Each row has a name. After each piece below comes the name of the row it's from. Each question is about the rows just above it. Some pieces are copies with a little noise.

dip: [ -8 -10  -6  20   0  53  28  29 -23  34]
tipak: [ -8  -1 -18  54 -12 -14  28  29 -26  39]
Sovu: [ -8 -10  -6  20   0  53  28  29 -46  39]
pupu: [ -3   8  -2 -16  -6 -28   0  16  -8 -12]
liti: [ 34  43   2 -32  28 -28 -15 -27  37 -19]
rezet: [ -8  -1  -1  54 -14 -12 -10  -3   6 -16]
Which row holds [ -1  -1  54 -14 -12]? => rezet
The row with [ -8  -1 -18  54 -12 -14  28  29 -26  39] is => tipak
find: [ 37 -19] => liti
find: [ -8 -10  -7  21   0  53  28  28 -23  34] => dip
Which row holds [  8  -2 -16  -6]? => pupu

Lag: [  0 -38 -47 -45 -12 -47   6  17  26 -24  35]
Noli: [-36   2 -47 -45 -12 -47   6  17  26 -24 -38]
Mup: [-38   0 -21  31  49 -23 -36  30  21 -10  54]
salen: [-50  35  52  35  14  34 -19  24 -39   3 -34]
find: [  0 -37 -47 -45 -12 -47   6  17  26 -24  35] => Lag
find: [ 14  34 -19  24 -39   3 -34] => salen
find: [-38   0] => Mup
find: [35 52 35 14] => salen
find: [-38   1 -19  31  48 -23 -34  29  20 -10  56] => Mup

beban: [-29 -29  -4 -30  14 -25 -40 -35]
nus: [-45   2 -24 -18 -33  32  48 -46]
digi: [-37 -25  -5 -24   4 -24 -19 -33]
razop: [-12 -12  30  17  30   0  20  15]
bup: [-12 -21  45  34 -21  35  34   8]
gomud: [-49  24 -50   1   2 -46 -34 -38]
modo: [-12  34 -22  30  12  35   6 -31]
vibo: [ 22   5  20  20  17 -22 -26  15]
siko: [  2   6 -21 -18  47 -44  22  14]
dok: [-15 -20 -11  27 -46 -20  24 -17]
find: [-13 -12  30  16  30   0  20  15] => razop
find: [-50  24 -52   1   3 -46 -35 -37] => gomud

rapus: [  7 -26  43  10]
lak: [  7 -26  23  12]
dibu: [30  5 23  9]
kem: [36  5 60 13]
kav: [24 17 56 -1]
pefa: [26 16 30  4]
zemi: [ 5 13 43 -2]
find: [26 16] => pefa
find: [  7 -26  23] => lak
The row with [30  4] is => pefa

sonan: [  4   1  -1   4 -13   5  -2  -2  53   6  12  -9]
Fuzit: [-13   0   0 -18 -11 -10  10  11   1 -13  -9  -8]
rur: [-13   0   0 -18 -11 -10  10  11   1 -13  -9  15]
find: [  4   1   0   4 -14   5  -1  -3  52   5  13  -9] => sonan

desir: [  3   6  12 -14  24  12  12  16 -10  31  -1  19   5  -9 -16 -13 -11  10
  -2 -13 -11   4  14  -6  24   6  33  30   3   4 -27 -16   8  -6  27  -6
   6 -18  -1  21  -8 -23  -4  32  -6 -20   9]
Fet: [ -6  -8 -19  27 -42 -20 -19 -26  20 -52   1 -36  -9  17  29  22  18 -18
   2  20  19  -8 -22  10 -41  10  55  52  -2  -5  44  28 -15   9 -44  10
 -11  29   1 -38  14  40   9 -54   9  35 -14]
Gef: [ -3  13  13   9   6   8  10  15  10  21  -3  -9  -5   3  -3  -3  -5  -3
  -2 -12  -3  -2   7  -1  12  -7 -23 -15  11  11 -15  -4   0  -5  18   0
   3 -11   1  -2  -1  -8  11  11  -4  -7   4]
laru: [ -2  12  14   6   9   9  11  15   8  23  -3  -6  -4   2  -5  -5  -6  -1
  -2 -13  -5  -1   8  -2  14  -7 -25 -18  10  11 -18  -6   1  -5  20  -1
   3 -13   2   1  -1 -10   9  14  -4  -9   5]
zufil: [ -6  12   8  22 -10   2   4   7  20   3  -4 -27 -10  11   9   6   1 -11
  -2  -7   4  -5  -1   3  -3  -4  -4   4  13  12   0   7  -6  -3   3   4
  -1  -1   3 -19   5   7  17 -10  -1   6  -1]
Zul: [-15  11  11 -15  -4   0  -5  18   0   2  -3 -34 -11  15  17  12   8 -15
  -1   2  10  -7  -9   6 -17   0  16  21  10   8  16  16 -10   1 -13   7
  -5  10   3 -29   9  20  17 -27   3  17  -6]
zuvi: [ -7   6  -2  28 -25  -7  -4  -5  24 -18  -2 -35 -11  15  18  13   8 -16
  -1   3  10  -7 -10   7 -19   0  19  23  10   7  18  17 -10   2 -15   7
  -5  11   3 -30   9  22  17 -29   3  18  -6]
Buliv: [ -5  13  11  18  -4   5   7  11  17  11  -4 -21  -8   9   5   2  -2  -8
  -2  -9   1  -4   2   2   3  -6 -12  -4  13  12  -7   3  -4  -4  10   2
   0  -5   3 -13   3   1  15  -1  -2   1   1]
zuz: [ -7   3  -7  29 -31 -11  -9 -11  23 -29  -1 -36 -11  16  22  16  11 -17
   0   8  14  -8 -14   8 -26   3  30  33   6   3  26  20 -12   4 -25   8
  -7  17   2 -33  11  28  15 -38   5  24  -9]
Rop: [ -6  12   8  22 -10   2   4   7  20   3  -3 -27 -10  11   9   5   1 -11
  -2  -6   4  -5  -1   3  -3  -4  -4   3  13  12   0   7  -6  -3   3   4
  -1  -1   3 -19   5   7  17 -10  -1   6  -1]
raru: [  4   4  12 -17  27  13  12  16 -13  32   0  23   6 -11 -18 -14 -11  12
  -1 -13 -12   5  14  -6  26  -6 -34 -32   1   3 -28 -17   9  -6  28  -6
   6 -18  -1  24  -9 -25  -6  34  -6 -22   9]
petu: [ 12  -9   5 -45  42  12   9  11 -38  34   3  57  18 -26 -32 -22 -14  26
   1  -7 -18  12  17 -11  33  -2 -35 -41 -14 -10 -32 -29  18  -4  29 -12
   9 -20  -4  50 -16 -38 -26  51  -6 -32  11]
The row with [ 3 30 33  6] is => zuz
find: [ -4  12  11  18  -4   6   7  11  17  11  -4 -20  -8  10   5   2  -3  -9
  -3  -9   1  -4   2   2   2  -5 -12  -5  13  11  -8   3  -4  -4  11   3
   0  -5   3 -13   3   1  14  -1  -1   1   2] => Buliv
find: [-15  11  11 -16  -4   0  -6  18   0   1  -3 -33 -11  15  17  12   8 -15
  -1   2  10  -8  -9   5 -17   0  16  21  10   8  16  16 -11   1 -13   8
  -6  10   3 -29   9  19  17 -26   3  17  -6] => Zul
find: [  2   5  12 -13  24  13  12  16 -10  31  -1  20   5  -9 -16 -14 -11  10
  -1 -13 -11   5  13  -6  25   6  34  31   3   5 -25 -16   8  -6  28  -6
   6 -18  -1  21  -9 -23  -4  32  -6 -20   9] => desir
Which row holds [-15  11  11 -15  -4   0  -5  18   0   3]? => Gef
find: [  3   6  14 -17  28  11  13  16 -12  33   1  23   7 -10 -17 -14 -11  11
  -2 -14 -14   6  15  -4  27  -6 -33 -29   0   5 -28 -17  10  -5  29  -7
   6 -18  -2  25  -9 -24 -10  35  -5 -21   9] => raru

Navo: [ -5  31  29  -5  -3  -6 -11  -7 -15  -3  12  33]
lep: [-16 -14 -16 -42  22  12 -15  12  -7  -3 -11  -4]
zedev: [ -2   6   9  22 -13  21  -8  30  10   5 -15   4]
gor: [-18   6   2  42  11   5 -33  -2   9 -14 -28  10]
zudu: [  1 -16 -14 -16 -42  22  12  24  12  -6 -14 -22]
Makaz: [ -3  13   9   5 -30  34  -5  33  -1  -5  30  10]
find: [-16 -14 -16 -41  21  13 -15  12  -8  -4 -11  -5] => lep
Where do [-16 -14 -16 -42  22  12  24  12] appear? => zudu
The row with [-11  -7 -15  -3  12] is => Navo

Mitat: [ 33  34   8 -20 -42 -47 -32  -7  22  42  46  31   4 -24 -43 -46 -31  -3
  26  44  44  28   1 -27 -45 -43 -27   1  29  44  44  26  -2 -30 -45 -43
 -23   5  30  46  42  22  -6 -32 -45]
gibol: [ 14  36  30  37  13 -16 -38 -41 -36 -11  17  36  33  34   9 -20 -40 -42
 -33  -8  21  35  33  31   6 -22 -41 -42 -29  -4  25  36  35  28   3 -27
 -41 -41 -28  -1  28  34  36  25  -2]
kuli: [-40 -16  12  37  43  38  13 -14 -38 -46 -38 -14  17  37  45  35  10 -18
 -38 -46 -34 -10  19  37  45  34   7 -21 -40 -45 -32  -6  24  36  44  30
   3 -24 -43 -45 -30  -2  28  38  44]
bez: [-40 -16  12  37  43  38  13  41 -38 -46 -38 -14  17  37  45  35  10 -18
 -38 -46 -34 -10  19  37  45  34   7 -21 -40 -45 -32  -6 -45  36  44  30
   3 -24 -43 -45 -30  -2  28  38  44]
find: [ 14  37  30  37  13 -15 -38 -41 -35 -10  18  36  33  35   8 -20 -41 -42
 -33  -8  21  35  34  31   5 -21 -42 -41 -29  -4  24  37  35  28   3 -27
 -41 -40 -28   0  29  35  36  24  -2] => gibol
find: [-39 -15  12  36  42  37  13 -13 -38 -45 -38 -15  16  36  47  36  10 -18
 -37 -47 -34  -9  19  38  45  34   7 -20 -40 -44 -31  -7  23  37  44  30
   4 -25 -44 -47 -29  -1  27  38  43] => kuli
find: [ 33  34   9 -20] => gibol

